Below is a small trained network, with its code and all its weights. Each question gives an input and a class and asks what happens when units are switched off, that is, made to give their printed mean instead of their output.

import numpy as np


def w(rows, s, z=0):
    codes = np.array(rows[::2]) - 128.0
    scale = np.full(codes.shape[1], s)
    scale[-1] = z or s
    return codes * scale


def f(y):
    return np.maximum(y, 0)


def log_softmax(a):
    a = a - a.max(-1, keepdims=True)
    return a - np.log(np.exp(a).sum(-1, keepdims=True))


def net(x, mask):
    res = np.array(x, float).reshape(1, 4) / 4 @ E
    y = f(res @ A[0][:, :-1].T + A[0][:, -1])
    res = res + np.where(mask, y, B[0][:, -1]) @ B[0][:, :-1]
    return log_softmax(res[-1] @ U[:, :-1].T + U[:, -1])


A, B = {}, {}
E = w([
[174,193,128,83,35,40,103,125,13],'x0',
[109,193,28,242,65,53,103,14,207],'x1',
[11,245,130,134,78,168,126,215,250],'x2',
[104,76,25,19,168,102,48,233,179],'x3',
],0.011)
A[0] = w([
[109,118,69,191,105,48,40,40,194,20],'N1',
[138,129,25,76,169,111,50,193,112,1],'N2',
[192,185,103,103,57,73,72,180,88,17],'N3',
[254,51,56,154,145,173,100,85,82,56],'N4',
[95,41,97,211,248,237,109,90,212,114],'N5',
[147,99,13,116,154,87,71,168,170,44],'N6',
],0.0088,0.0059)
B[0] = w([
[206,109,216,64,155,195,58,224,73,222],'N1',
[232,164,181,194,168,166,149,47,172,206],'N2',
[103,133,31,85,154,147,59,86,60,184],'N3',
[82,212,124,143,36,202,59,204,211,219],'N4',
[164,162,79,122,35,124,109,160,2,252],'N5',
[170,191,155,150,62,190,144,78,91,206],'N6',
],0.01,0.017)
U = w([
[149,75,209,47,184,162,113,218,83,95],'0',
[143,151,187,189,106,142,159,63,100,189],'1',
[115,134,44,91,101,95,118,137,49,39],'2',
[61,193,99,110,95,152,100,202,203,147],'3',
[143,140,130,109,112,102,124,161,119,179],'4',
[62,63,110,183,250,53,215,30,198,10],'5',
[74,78,50,189,215,51,204,31,211,10],'6',
[56,98,57,212,185,41,217,72,217,10],'7',
],0.018,0.012)

Each question gives the input, the list of numbers given to net, and the class t.
The units are the neurons (one row each of A and B). Each row of codes is followed by its name. A weight is (code - 128) times the scale printed after its matrix; where a second scale follows, it is the last column's (A, B and U).
mask holds one flag per neuron, in row order. A switched-off neuron (its flag False) gives its mean, the last column of its row in B, instead of its output. The means were averaged over made-up inputs and are rounded, as every weight is.
A unit's drop is (log p(t) with every unit on - log p(t) with that unit switched off) / (log p(t) with every unit on - log p(t) with every unit switched off).
The circuit of an input: a set's keep is (log p(t) with only the set's units on - log p(t) with every unit switched off) / (log p(t) with every unit on - log p(t) with every unit switched off). Starting from all 6 units, units are removed one at a time, each time the one whose removal leaves the highest keep (on an exact tie, the one counted first), for as long as the keep stays at least 0.8.
units of the circuit, in order: the units of the circuit, biggest drop first
k most important neurons: the k neurons with the biggest drops, biggest first
drop of u: that unit's drop, to one decimal
input [0,0,-1,-1], class 4: 2 most important neurons => [N1 N2]
input [0,8,7,-5], class 0: most important neuron => [N1]
input [-5,-4,-3,4], class 2: units of the circuit, in order => [N1 N5]
input [-2,-2,3,3], class 4: units of the circuit, in order => [N4 N1]
input [1,-6,4,7], class 1: units of the circuit, in order => [N2 N1]
input [7,-3,-6,4], class 2: 2 most important neurons => [N3 N1]
input [-7,5,4,0], class 2: 2 most important neurons => [N5 N4]
input [1,1,6,7], class 1: units of the circuit, in order => [N2 N4]
input [-3,-3,3,5], class 1: units of the circuit, in order => [N1 N4 N2]
input [-7,-2,-4,8], class 1: units of the circuit, in order => [N2 N6]
input [-4,5,5,7], class 1: units of the circuit, in order => [N6 N2]
input [5,-3,5,-3], class 2: 2 most important neurons => [N4 N1]
input [-3,3,2,1], class 4: 2 most important neurons => [N4 N3]
input [6,-3,-3,-3], class 2: 2 most important neurons => [N1 N2]
input [3,5,-2,0], class 0: 2 most important neurons => [N1 N5]
input [3,-2,2,-3], class 4: 4 most important neurons => [N1 N2 N4 N6]
input [-6,3,-8,3], class 3: 2 most important neurons => [N4 N3]
input [-8,6,-3,8], class 1: units of the circuit, in order => [N6]
input [6,-3,0,-4], class 2: 3 most important neurons => [N1 N2 N3]
input [8,-6,0,7], class 2: units of the circuit, in order => [N3]
input [-4,1,-6,6], class 1: 2 most important neurons => [N2 N6]
input [7,1,5,6], class 2: 2 most important neurons => [N3 N4]
input [-7,3,-3,3], class 2: drop of N5 => 2.1
input [-6,-1,-6,3], class 2: drop of N5 => 1.4
input [-4,0,-7,-1], class 3: drop of N4 => 0.9
